Below are the code and all the weights of a small trained network. Each question names an input and a target symbol and asks about switching units off, where a switched-off unit gives its printed mean instead of its output.

import numpy as np


def w(rows, s, z=0):
    codes = np.array(rows[::2]) - 128.0
    scale = np.full(codes.shape[1], s)
    scale[-1] = z or s
    return codes * scale


def f(y):
    return y / 2 * (1 + np.tanh(0.7978845608 * (y + 0.044715 * y**3)))


def softmax(a):
    e = np.exp(a - a.max(-1, keepdims=True))
    return e / e.sum(-1, keepdims=True)


def log_softmax(a):
    a = a - a.max(-1, keepdims=True)
    return a - np.log(np.exp(a).sum(-1, keepdims=True))


def net(x, mask):
    ids = ['ΔΛΞΠΣβεημφω'.index(c) for c in x.split()]
    T = len(ids)
    res = E[ids] + P[:T]
    u = 0
    for l in range(2):
        r = res
        for j in range(2):
            rows = slice(2 * j, 2 * j + 2)
            q, k, v = (r @ M[l][rows].T for M in (Q, K, V))
            z = softmax(np.where(np.tri(T) > 0, q @ k.T / 2**0.5, -1e9)) @ v
            o = O[l][rows]
            res = res + np.where(mask[u + j], z, o[:, -1]) @ o[:, :-1]
        u += 2
        y = f(res @ A[l][:, :-1].T + A[l][:, -1])
        res = res + np.where(mask[u : u + 4], y, B[l][:, -1]) @ B[l][:, :-1]
        u += 4
    return log_softmax(res[-1] @ U[:, :-1].T + U[:, -1])


Q, K, V, O, A, B = {}, {}, {}, {}, {}, {}
E = w([
[95,99,67,27,88],'Δ',
[159,135,132,120,130],'Λ',
[83,47,94,193,73],'Ξ',
[124,157,106,96,188],'Π',
[120,116,55,152,183],'Σ',
[236,8,172,89,86],'β',
[172,205,136,162,181],'ε',
[178,99,111,181,76],'η',
[152,148,87,150,164],'μ',
[186,130,76,162,91],'φ',
[157,181,117,121,193],'ω',
],0.014)
P = w([
[109,111,252,102,201],'0',
[157,229,40,13,36],'1',
[206,145,69,119,115],'2',
[192,60,55,189,111],'3',
[198,42,76,223,127],'4',
[208,128,80,145,166],'5',
[245,169,60,155,160],'6',
],0.0046)
Q[0] = w([
[6,198,226,120,102],'L0H1',
[191,154,167,145,37],'L0H1',
[185,123,72,90,120],'L0H2',
[245,48,129,53,104],'L0H2',
],0.015)
K[0] = w([
[8,192,105,122,80],'L0H1',
[182,156,57,167,106],'L0H1',
[139,110,182,161,169],'L0H2',
[158,23,208,80,180],'L0H2',
],0.017)
V[0] = w([
[128,89,87,175,184],'L0H1',
[109,31,165,1,147],'L0H1',
[31,90,243,52,132],'L0H2',
[128,31,53,60,236],'L0H2',
],0.01)
O[0] = w([
[100,188,135,79,87,167],'L0H1',
[211,149,158,255,68,83],'L0H1',
[102,153,102,244,186,3],'L0H2',
[95,244,66,97,56,199],'L0H2',
],0.0078,0.006)
A[0] = w([
[2,70,151,59,101,2],'L0N1',
[176,87,170,33,103,185],'L0N2',
[16,155,233,162,147,35],'L0N3',
[156,46,52,125,34,148],'L0N4',
],0.0078,0.00089)
B[0] = w([
[161,154,116,133,131,173],'L0N1',
[88,101,97,189,121,254],'L0N2',
[7,180,209,222,134,114],'L0N3',
[137,166,145,102,174,251],'L0N4',
],0.014,0.006)
Q[1] = w([
[1,164,132,201,94],'L1H1',
[125,115,3,50,133],'L1H1',
[180,149,187,199,42],'L1H2',
[39,145,226,122,108],'L1H2',
],0.018)
K[1] = w([
[64,172,20,123,186],'L1H1',
[48,155,221,166,121],'L1H1',
[223,78,143,24,120],'L1H2',
[71,133,8,72,98],'L1H2',
],0.017)
V[1] = w([
[198,210,157,47,215],'L1H1',
[127,121,254,176,157],'L1H1',
[89,183,202,87,176],'L1H2',
[170,249,69,199,69],'L1H2',
],0.016)
O[1] = w([
[129,82,146,170,33,226],'L1H1',
[185,161,94,206,109,84],'L1H1',
[73,129,93,156,71,104],'L1H2',
[68,8,91,117,233,255],'L1H2',
],0.014,0.0067)
A[1] = w([
[127,109,131,130,9,177],'L1N1',
[103,118,163,79,197,67],'L1N2',
[166,109,94,168,131,2],'L1N3',
[190,186,154,155,77,13],'L1N4',
],0.011,0.0035)
B[1] = w([
[104,178,189,169,201,235],'L1N1',
[176,165,176,171,50,250],'L1N2',
[105,172,181,91,62,189],'L1N3',
[101,62,12,2,112,191],'L1N4',
],0.012,0.014)
U = w([
[209,90,123,136,140,222],'Δ',
[220,133,52,208,25,247],'Λ',
[178,148,90,133,177,191],'Ξ',
[140,89,67,141,133,112],'Π',
[142,97,138,115,55,3],'Σ',
[169,124,107,128,119,99],'β',
[139,149,90,131,85,91],'ε',
[181,111,87,89,133,32],'η',
[101,118,178,33,254,84],'μ',
[192,167,164,87,98,186],'φ',
[146,151,122,176,87,110],'ω',
],0.0066,0.0033)

Each question gives the input, a string of symbols that net reads in full, and the target symbol t.
The units are the heads (2 rows each of Q, K, V and O) and the neurons (one row each of A and B). Each row of codes is followed by its name. A weight is (code - 128) times the scale printed after its matrix; where a second scale follows, it is the last column's (O, A, B and U).
mask holds one flag per unit, layer by layer, with each layer's heads first. A switched-off unit (its flag False) gives its mean, the last column of its rows in O or B, instead of its output. The means were averaged over made-up inputs and are rounded, as every weight is.
A unit's drop is (log p(t) with every unit on - log p(t) with that unit switched off) / (log p(t) with every unit on - log p(t) with every unit switched off).
top k neurons: the k neurons with the biggest drops, biggest first
top k neurons in layer l: the k neurons of layer l with the biggest drops, biggest first
heads that matter: for each layer, one digit per head in row order, 1 if its drop is at least 0.15 and else 0, layers parted by /
input ε Λ Λ, target ε: top 2 neurons in layer 1 : L1N4, L1N1
input φ Π μ, target φ: top 3 neurons in layer 0 : L0N2, L0N4, L0N3
input ω η Π, target ω: top 2 neurons : L1N1, L0N2
input β μ φ, target Δ: heads that matter : 11 / 01
input μ ε Ξ Π φ Σ, target μ: top 3 neurons : L0N2, L1N2, L1N1
input ε β μ μ μ φ Π, target Δ: top neuron : L0N2
input ε β φ, target Δ: heads that matter : 10 / 01
input Π φ Σ Σ Π, target Π: top 3 neurons : L0N2, L0N4, L1N2
input ε φ η, target ε: heads that matter : 11 / 11
input φ φ η, target φ: top 4 neurons : L0N2, L0N4, L1N4, L0N3
input Ξ μ Π η φ φ Δ, target Ξ: heads that matter : 01 / 10
input μ φ ε ε φ φ, target μ: heads that matter : 10 / 11
input φ Π Σ ε, target φ: heads that matter : 11 / 11
input Σ Ξ μ μ φ η, target Σ: top 3 neurons : L1N2, L0N4, L0N2
input φ β Π Δ, target Δ: heads that matter : 10 / 01
input Λ φ η η φ φ, target Λ: top 2 neurons in layer 1 : L1N1, L1N4
input Λ Λ Σ, target Λ: heads that matter : 11 / 10
input η φ Λ Σ, target η: heads that matter : 01 / 11
input η μ η ε Σ Λ, target η: heads that matter : 01 / 11
input Π Σ μ, target Π: top 3 neurons : L0N2, L0N4, L1N2
input ε Λ Λ φ, target ε: heads that matter : 11 / 11
